Where the symbols take the states:
rt: *>cn, ~>cg, ^>gs, §>pr
cg: *>rt, ~>mn, ^>mj, §>zm
fr: *>hc, ~>bb, ^>gn, §>zq
mj: *>gs, ~>bp, ^>gp, §>cg
lp: *>tn, ~>ct, ^>ns, §>lj
th: *>zp, ~>dr, ^>hr, §>zg
mn: *>cg, ~>tl, ^>bp, §>zr
pm: *>bs, ~>bm, ^>nr, §>bh
jd: *>bp, ~>pp, ^>pz, §>tl
cp: *>qn, ~>zg, ^>zp, §>fd
bm: *>pm, ~>fc, ^>tq, §>ht
ct: *>lp, ~>qq, ^>jp, §>jh
hc: *>sn, ~>fr, ^>fd, §>cm
ld: *>fp, ~>bh, ^>bs, §>ns
hn: *>nj, ~>jn, ^>dh, §>lq
zt: *>rm, ~>cn, ^>hh, §>qd
lq: *>pp, ~>dd, ^>hn, §>hh
bb: *>fr, ~>nr, ^>bf, §>bs
qm: *>hr, ~>pb, ^>zr, §>dr
sj: *>sm, ~>pj, ^>qd, §>mp
zq: *>cm, ~>bs, ^>fr, §>fp
ll: *>mp, ~>zp, ^>pj, §>qn
jn: *>hn, ~>dp, ^>bt, §>dd
dr: *>th, ~>qp, ^>qm, §>rg
qg: *>pb, ~>qd, ^>rm, §>sm
rm: *>gg, ~>zt, ^>nb, §>qg
qn: *>dg, ~>cp, ^>ll, §>qt
rq: *>dz, ~>tn, ^>jq, §>qc
jr: *>pj, ~>hr, ^>pr, §>zp
pj: *>sj, ~>jr, ^>hb, §>ll
jl: *>gp, ~>pz, ^>nh, §>bp
tq: *>nr, ~>rl, ^>pg, §>bm
pz: *>jl, ~>nj, ^>lj, §>jd
nb: *>tl, ~>hh, ^>pp, §>rm
qq: *>ct, ~>fq, ^>qj, §>dh
hr: *>jr, ~>qm, ^>zm, §>th
lj: *>nh, ~>jh, ^>lp, §>pz
jh: *>lj, ~>dh, ^>ct, §>nj
nj: *>pz, ~>hn, ^>jh, §>pp
pp: *>jd, ~>lq, ^>nj, §>nb
fc: *>bm, ~>sn, ^>rl, §>pc
cn: *>zt, ~>rt, ^>ph, §>hb
gn: *>fd, ~>bf, ^>zg, §>fr
bh: *>ld, ~>ht, ^>pm, §>jp
gl: *>dd, ~>gp, ^>dp, §>gs
pg: *>jf, ~>dg, ^>ng, §>tq
gs: *>ph, ~>mj, ^>gl, §>rt
sf: *>tg, ~>nz, ^>jm, §>gr
fd: *>qt, ~>gn, ^>cp, §>hc
cm: *>jm, ~>zq, ^>hc, §>nz
ng: *>ff, ~>mp, ^>sm, §>pg
ht: *>bh, ~>pc, ^>bm, §>qj
nz: *>sf, ~>fp, ^>cm, §>jq
jp: *>ns, ~>qj, ^>bh, §>ct
hb: *>qd, ~>pr, ^>cn, §>pj
jf: *>bf, ~>pg, ^>ff, §>nr
nr: *>bb, ~>tq, ^>jf, §>pm
tn: *>rq, ~>lp, ^>qb, §>nh
zp: *>ll, ~>th, ^>jr, §>cp
qb: *>jq, ~>ns, ^>fp, §>tn
fq: *>qq, ~>gr, ^>tg, §>bt
fp: *>nz, ~>ld, ^>zq, §>qb
sn: *>fc, ~>hc, ^>qt, §>jm
qc: *>dp, ~>nh, ^>rq, §>gp
bf: *>gn, ~>jf, ^>rg, §>bb
dh: *>jh, ~>bt, ^>qq, §>hn
rl: *>tq, ~>qt, ^>dg, §>fc
zr: *>zm, ~>gg, ^>mn, §>qm
pc: *>ht, ~>jm, ^>fc, §>tg
nh: *>qc, ~>lj, ^>tn, §>jl
jq: *>gr, ~>qb, ^>nz, §>rq
rg: *>zg, ~>ff, ^>dr, §>bf
ff: *>rg, ~>ng, ^>qp, §>jf
bp: *>mj, ~>jd, ^>jl, §>mn
hh: *>nb, ~>ph, ^>lq, §>zt
mp: *>ng, ~>ll, ^>sj, §>dg
qp: *>dr, ~>sm, ^>pb, §>ff
tl: *>mn, ~>nb, ^>jd, §>gg
jm: *>pc, ~>cm, ^>sn, §>sf
ns: *>qb, ~>jp, ^>ld, §>lp
dg: *>pg, ~>qn, ^>mp, §>rl
dd: *>lq, ~>gl, ^>jn, §>ph
gr: *>fq, ~>jq, ^>sf, §>dz
zg: *>cp, ~>rg, ^>th, §>gn
dp: *>jn, ~>qc, ^>dz, §>gl
qt: *>rl, ~>fd, ^>qn, §>sn
tg: *>qj, ~>sf, ^>pc, §>fq
gp: *>gl, ~>jl, ^>qc, §>mj
bt: *>dh, ~>dz, ^>fq, §>jn
bs: *>zq, ~>pm, ^>bb, §>ld
pr: *>hb, ~>zm, ^>rt, §>jr
ph: *>hh, ~>gs, ^>dd, §>cn
qj: *>jp, ~>tg, ^>ht, §>qq
dz: *>bt, ~>rq, ^>gr, §>dp
pb: *>qm, ~>qg, ^>gg, §>qp
zm: *>pr, ~>zr, ^>cg, §>hr
gg: *>zr, ~>rm, ^>tl, §>pb
sm: *>qp, ~>sj, ^>qg, §>ng
qd: *>qg, ~>hb, ^>zt, §>sj

In the rows, zero is written as 63.

The rows follow the links: the fewer symbols apart two states are, the more alike their rows tend to be.

Each row is also shifted at random along 4 hidden directions that mean nothing.

Some states, each with a row of numbers:
bp:   56    70    47    54    42    67    61    78    78    74    47    62    69    68    55    70    74    59    75    75    67    70    76    78    73    64    74    67    68    68    42    60    72    47    51    40    47    59    61    49    49    67
jq:   77    63    54    62    59    52    64    75    69    51    52    62    56    43    77    68    72    72    69    48    60    50    59    71    55    50    62    51    67    64    59    65    45    54    56    83    72    75    85    66    55    74
gr:   46    57    57    59    66    55    64    42    64    52    58    64    66    74    72    52    65    70    64    66    71    62    56    66    69    50    57    60    65    65    66    66    42    58    55    64    62    54    84    72    57    64
dd:   26    59    55    61    72    62    69    53    61    65    50    61    59    62    61    57    70    71    59    57    59    57    62    74    69    67    56    72    76    66    78    65    65    51    66    67    70    66    63    77    52    59
qd:   34    67    67    60    68    76    57    73    65    75    66    62    65    64    50    64    61    69    54    58    57    61    60    58    64    77    67    67    64    67    66    53    82    64    69    63    59    60    46    70    66    54
tl:   63    62    51    69    67    67    64    57    52    72    48    64    61    63    55    55    71    59    63    56    57    61    53    76    69    73    57    54    73    56    71    64    76    52    67    75    69    62    46    64    52    66
ns:   22    66    62    58    63    55    58    78    68    49    63    64    65    54    75    66    62    70    60    56    65    60    54    61    57    50    66    60    62    70    63    57    44    62    68    69    61    61    85    69    66    57
dp:   56    63    50    71    76    59    63    69    52    59    43    63    54    46    70    65    77    66    50    37    54    51    51    80    59    63    58    52    82    54    71    58    58    49    70    93    78    76    64    69    49    65
mj:   54    67    52    61    63    68    69    50    61    71    49    61    64    84    57    50    71    64    64    61    66    64    61    78    75    69    64    66    73    60    70    55    71    50    57    57    56    57    57    69    49    65
bm:  108    66    67    64    51    57    61    87    63    53    69    63    64    45    71    64    57    59    71    58    62    62    57    54    52    53    69    55    54    65    61    60    50    72    73    69    62    63    71    55    70    63
zt:   27    60    60    67    61    66    61    63    62    76    59    62    57    53    52    75    68    56    64    66    59    62    72    67    63    74    60    59    65    56    49    72    83    61    54    63    69    72    42    50    59    72
jr:   62    60    63    55    54    70    56    57    74    77    73    63    72    70    48    62    55    66    72    78    63    66    61    56    66    74    64    59    53    71    52    67    83    68    54    54    56    50    48    63    68    63
lp:   58    56    57    63    65    57    68    41    55    52    55    62    68    76    73    42    68    63    70    75    71    68    58    73    74    52    56    71    70    66    81    68    47    54    72    52    62    50    77    73    54    55
jl:   42    58    51    64    70    59    63    58    65    66    46    62    55    52    64    71    73    69    59    56    60    54    65    77    65    63    56    57    77    61    58    72    63    49    52    76    75    75    67    65    49    70
fq:   71    59    55    63    62    52    67    63    63    52    51    63    59    49    76    59    70    71    69    56    63    54    56    73    60    52    58    58    69    65    68    69    45    53    63    77    72    66    82    69    55    68
lj:   43    64    53    65    72    64    62    55    49    57    49    64    69    80    68    50    70    55    52    62    66    72    54    75    74    58    65    67    77    62    82    52    53    52    82    56    53    47    65    68    51    45
dg:  108    62    71    68    73    62    59    45    60    64    76    64    55    69    60    72    55    64    54    52    63    57    63    51    57    66    57    47    55    50    49    65    68    74    42    77    71    72    57    60    73    79
nj:   76    61    45    62    63    61    55    68    67    65    43    63    63    56    63    72    76    62    64    68    63    63    63    81    70    61    63    58    79    64    52    69    62    46    60    62    65    62    67    59    45    61
pz:   61    58    48    62    67    59    59    62    65    64    44    63    61    52    64    68    75    68    61    62    60    58    59    80    67    62    59    60    80    64    62    69    61    48    63    69    70    66    65    66    48    62
qm:   87    68    59    55    53    72    55    68    78    79    63    64    69    71    47    72    63    67    66    69    60    63    65    62    65    75    68    54    57    67    40    62    84    63    44    57    55    59    50    57    62    71
fp:   92    65    66    63    63    54    61    68    67    51    63    62    58    61    75    77    64    61    58    60    67    62    74    63    59    47    66    66    64    60    50    62    43    65    53    57    59    73    83    55    63    67
fc:   97    64    71    66    66    61    68    61    54    50    73    62    63    65    71    48    55    64    61    51    62    60    51    51    54    57    62    57    55    59    79    55    51    73    73    76    65    60    71    71    74    61
tg:   72    68    63    59    67    56    59    80    64    48    60    61    65    58    76    65    63    68    55    55    65    61    60    62    58    50    68    70    67    69    70    52    43    60    76    64    58    62    84    70    63    50
mp:   70    61    78    65    69    71    66    55    49    65    77    64    70    79    55    45    53    55    59    69    62    73    57    47    65    70    63    75    55    65    86    55    72    76    84    52    55    47    47    68    75    45
zp:   92    60    74    64    63    70    71    52    54    69    73    62    65    73    53    50    56    58    65    69    62    68    64    54    64    71    60    73    54    62    78    62    74    72    73    55    62    57    48    64    71    57
nr:   76    67    76    63    58    58    72    71    68    57    76    62    50    51    67    70    56    71    64    46    60    51    73    49    47    60    63    62    49    57    58    61    59    74    46    76    70    84    72    63    75    82
lq:   60    65    52    62    58    63    69    73    70    69    43    62    55    48    62    69    76    71    66    55    58    54    71    80    64    66    63    67    76    64    59    64    68    47    55    69    71    78    63    64    48    71
pm:  107    62    67    64    60    58    61    66    57    50    71    64    71    64    72    52    57    57    68    69    66    69    52    54    59    54    64    59    56    65    72    61    49    71    80    61    57    47    72    62    70    54
hc:   59    68    74    61    57    61    67    58    65    54    81    63    63    75    67    59    54    64    64    60    67    63    65    46    57    56    66    60    45    58    60    57    54    76    52    59    56    62    72    62    76    71
qb:   45    59    61    60    79    56    63    34    58    50    62    63    66    87    74    46    61    72    54    59    72    62    48    64    70    50    56    61    69    62    78    58    42    60    63    68    62    48    84    84    60    59
fd:   82    58    76    60    64    60    64    68    67    59    77    63    61    48    65    66    53    69    65    64    59    58    63    48    52    63    60    68    53    71    66    67    61    76    66    66    69    69    68    69    75    58
zm:   99    65    59    62    72    73    62    48    62    79    54    63    60    81    50    65    66    63    52    64    62    66    70    72    74    75    63    71    71    59    60    59    83    56    54    54    58    61    46    64    55    60

In each set, the symbols that take the first to the second take the third to the fourth, perhaps in another order. Give the fourth.
Answers are names.
A   46    66    49    72    69    57    61    58    60    63    46    63    50    59    66    75    75    65    52    41    60    52    63    79    61    61    59    45    75    47    50    61    59    50    43    85    74    79    66    58    50    82
B   62    57    50    60    69    60    64    58    63    65    44    62    60    53    63    64    74    70    61    62    60    57    62    79    69    65    57    66    79    65    67    69    62    46    62    68    71    66    64    71    48    62
C   37    66    49    61    51    71    60    52    67    74    54    65    69    84    53    60    69    56    69    74    68    70    64    74    76    69    67    57    65    59    48    61    75    54    49    49    49    50    51    54    51    69
D cn

A   55    68    45    61    52    62    52    84    70    63    46    63    71    60    65    78    74    53    64    71    68    70    64    77    68    55    74    57    72    63    42    60    57    50    63    50    50    57    66    46    48    59
B   46    61    50    63    71    61    55    63    58    61    47    63    68    64    65    64    72    62    57    63    62    65    53    77    68    60    62    59    78    65    65    61    58    49    71    65    62    54    66    65    50    52
C   50    59    53    61    68    63    66    66    63    64    44    63    60    49    63    63    74    72    61    59    56    56    62    79    65    66    59    69    77    68    71    66    64    47    67    68    72    67    64    72    49    59
D lq

A   70    63    47    67    71    61    58    60    58    62    43    63    62    61    67    64    75    64    54    56    62    61    57    81    69    62    61    54    80    59    62    63    57    47    62    73    67    63    64    65    47    62
B   72    62    49    71    83    62    64    34    46    59    45    62    59    85    68    51    72    62    46    48    65    61    52    81    74    61    55    54    82    50    77    56    55    49    61    76    66    59    64    72    47    64
C   36    55    57    56    56    57    60    55    66    52    60    64    77    72    70    50    64    61    74    89    73    74    57    68    74    51    63    70    64    77    69    69    45    57    73    42    53    39    82    66    57    47
D gr

A   35    64    51    63    65    63    55    78    60    61    49    63    70    58    68    66    69    59    58    64    63    66    53    75    67    59    66    61    76    68    66    58    58    53    81    63    59    52    65    62    52    47
B   70    62    52    67    63    58    72    58    56    55    47    63    59    66    72    54    73    58    65    59    67    65    68    79    69    54    61    68    74    58    73    62    49    50    67    61    63    66    72    61    49    65
C   75    64    57    59    58    72    56    74    69    77    58    63    68    62    49    74    66    56    60    78    61    71    72    69    69    74    69    73    70    70    53    63    82    57    68    42    53    59    44    53    57    52
D mn

A   72    65    51    64    50    56    68    59    64    59    48    63    61    72    70    65    73    54    71    70    71    68    77    78    71    51    66    67    70    58    53    64    50    50    54    47    55    66    73    48    47    69
B   45    62    50    63    73    64    54    55    55    59    48    63    76    78    65    54    70    59    53    69    66    72    48    76    77    60    63    64    77    67    75    57    56    51    81    54    55    41    63    70    49    43
C   69    57    71    67    69    57    62    61    51    48    73    63    68    56    73    49    55    57    64    64    64    66    48    51    57    55    59    60    56    65    80    65    48    74    87    69    67    54    70    68    74    51
D fp

A   80    67    74    57    57    62    64    80    64    55    76    62    72    61    67    52    52    64    66    68    65    68    58    49    59    57    69    75    50    75    77    53    54    74    85    52    52    51    71    70    75    46
B  104    66    72    58    57    63    66    75    69    56    73    64    64    61    66    59    56    66    67    62    64    64    66    52    56    58    68    72    52    69    68    57    56    70    67    56    57    60    72    65    72    59
C   51    54    60    67    75    68    64    48    50    73    56    63    65    66    53    53    66    58    59    68    58    67    55    72    71    75    55    66    72    62    78    69    79    58    77    62    70    55    42    68    56    53
D rt

A   74    61    58    66    65    68    64    79    59    76    51    62    60    41    54    68    70    58    62    63    51    62    63    71    63    78    62    69    74    67    71    67    80    56    80    64    73    70    42    59    57    54
B   60    64    64    52    68    79    52    63    64    74    67    64    81    81    47    49    56    67    58    78    61    75    47    58    73    77    69    73    63    80    79    51    83    63    84    46    48    33    49    79    66    35
C   73    60    75    59    61    60    65    65    70    60    78    61    60    56    64    68    55    68    65    64    62    58    68    47    54    61    62    68    51    68    58    68    60    75    57    63    66    68    69    65    76    64
D fc

A   67    56    56    67    69    54    74    42    53    51    49    63    59    67    74    46    71    66    66    60    66    59    59    74    67    54    52    68    72    60    83    69    47    52    66    70    72    63    76    74    52    65
B   72    66    55    49    54    59    51    82    75    52    58    63    78    64    72    64    64    65    69    81    71    72    57    67    67    48    73    67    65    80    57    58    44    57    73    44    45    41    86    63    60    46
C   65    59    79    59    69    61    68    32    65    58    82    65    58    85    64    57    52    68    61    64    70    62    69    44    64    61    56    68    48    58    62    65    59    78    42    57    62    63    71    73    76    72
D dg

A   64    60    50    65    57    68    58    65    60    74    50    63    69    56    54    60    72    55    70    72    60    68    57    75    72    70    64    57    71    64    63    67    76    54    72    59    63    55    45    55    52    58
B   65    65    46    62    45    68    57    92    67    74    49    63    68    42    54    71    74    54    76    72    56    66    59    77    64    71    70    55    68    68    51    66    76    51    74    59    60    59    48    48    52    59
C   70    64    50    65    70    63    75    52    62    68    42    61    48    64    61    59    76    73    58    41    58    50    68    83    66    69    57    65    78    54    69    61    68    46    48    78    75    81    61    72    47    80
D lq

A   74    59    54    67    68    56    74    58    50    53    46    62    58    57    74    48    72    62    64    54    60    61    61    78    65    56    59    70    76    60    87    62    47    51    76    71    72    67    73    71    51    62
B   10    65    56    70    75    60    64    70    51    58    50    62    62    59    70    58    68    61    51    47    59    60    51    73    62    59    64    61    75    58    78    54    54    55    79    78    67    63    64    68    54    55
C   84    60    68    63    68    54    63    62    59    48    67    62    61    64    75    68    60    58    58    64    68    65    69    60    59    47    63    70    64    63    65    64    43    66    66    55    60    65    79    61    65    57
D jp

A   50    59    72    66    57    55    58    59    60    51    79    63    68    63    70    62    54    54    69    74    69    70    58    48    58    51    64    56    50    64    58    68    48    75    68    59    59    55    72    54    75    61
B   52    56    74    70    67    52    64    59    53    48    73    63    57    50    75    62    56    59    62    57    62    60    60    51    52    53    54    56    57    56    69    70    46    75    68    76    75    70    74    61    74    64
C   52    66    50    61    58    71    63    67    60    71    48    63    70    70    56    52    71    60    66    65    62    68    56    76    75    70    68    64    72    67    71    55    72    51    74    59    56    51    52    65    50    57
D nb

A   66    67    63    60    72    74    59    38    67    78    66    63    60    91    49    62    61    70    51    57    63    60    62    62    71    77    62    59    62    56    55    54    84    63    41    63    57    60    48    70    63    70
B   81    69    62    59    62    73    58    80    69    77    58    62    63    58    50    73    66    65    55    60    56    63    67    67    64    77    70    69    68    68    58    56    83    57    64    58    59    65    47    62    59    57
C   90    56    75    61    73    63    58    59    60    60    78    63    68    58    61    60    52    67    59    67    60    64    53    48    57    65    59    64    56    69    71    68    65    76    75    67    67    55    62    72    76    50
D dg

A   67    63    75    66    59    69    69    57    59    67    76    62    61    71    55    60    53    56    64    65    63    66    69    51    61    71    64    66    49    57    63    62    74    75    60    55    60    64    49    55    74    66
B   61    59    65    53    61    73    57    48    67    76    72    65    76    80    46    52    55    65    67    82    65    71    53    56    72    77    62    64    54    72    64    65    82    67    61    50    55    42    48    70    68    55
C   51    68    68    63    69    54    64    78    64    47    65    62    55    50    77    73    60    67    53    47    61    56    67    59    52    50    65    69    63    62    65    58    43    66    66    70    65    76    82    65    67    61
D zq

A   68    66    76    62    61    61    67    73    63    53    79    63    63    61    68    56    53    67    65    54    61    60    62    46    53    59    66    68    50    65    73    54    55    75    70    66    61    65    71    69    77    62
B   40    57    73    63    63    59    57    55    53    48    81    63    76    70    71    49    49    52    66    80    69    75    50    45    61    52    61    65    51    69    76    67    47    78    86    52    56    40    70    65    76    44
C   66    67    51    65    57    59    64    88    58    57    44    63    64    52    70    62    76    55    65    60    61    65    62    79    65    54    70    69    76    63    72    57    52    50    84    58    59    63    69    56    49    54
D hn

A   64    61    71    67    59    53    61    52    59    53    75    62    60    63    70    65    54    55    68    64    69    63    62    51    55    51    59    49    50    52    52    70    49    76    51    68    66    66    73    52    72    75
B   78    58    67    66    59    52    61    48    62    52    72    65    60    68    71    71    57    53    67    71    72    67    69    56    60    49    60    55    54    54    46    73    47    72    47    58    63    65    74    49    70    73
C   50    62    75    59    61    63    51    73    68    63    83    63    69    55    60    73    50    61    62    74    63    65    58    42    54    65    65    59    48    70    52    67    66    78    66    58    60    54    62    58    81    54
D bf

A   67    67    53    53    52    55    56    70    76    52    58    64    69    66    73    69    67    66    69    71    71    64    61    68    65    46    68    58    63    71    47    62    43    57    53    56    53    55    85    61    57    63
B   85    68    45    65    60    61    58    64    61    62    43    63    64    73    67    68    76    55    59    61    67    67    65    83    72    55    69    57    77    58    52    58    55    48    57    58    52    60    66    53    45    63
C   70    69    73    66    61    68    61    69    59    67    77    63    63    66    58    66    53    56    59    59    62    66    67    47    57    68    69    61    51    57    58    55    71    76    63    59    56    63    50    54    75    62
D nr

A  114    67    72    64    63    61    70    71    60    54    71    62    60    59    69    55    58    69    62    49    60    59    60    55    54    59    64    66    56    62    76    54    55    70    70    71    63    68    71    71    71    63
B   76    66    66    60    60    54    60    75    69    51    66    62    60    56    76    79    63    59    58    62    68    63    76    59    57    47    67    68    60    61    49    61    44    64    57    56    57    72    82    53    65    65
C   62    64    53    64    58    60    65    64    58    56    48    64    65    70    69    55    71    54    64    69    68    71    67    78    72    54    67    70    74    61    71    58    49    51    71    48    52    57    69    58    50    57
D dd

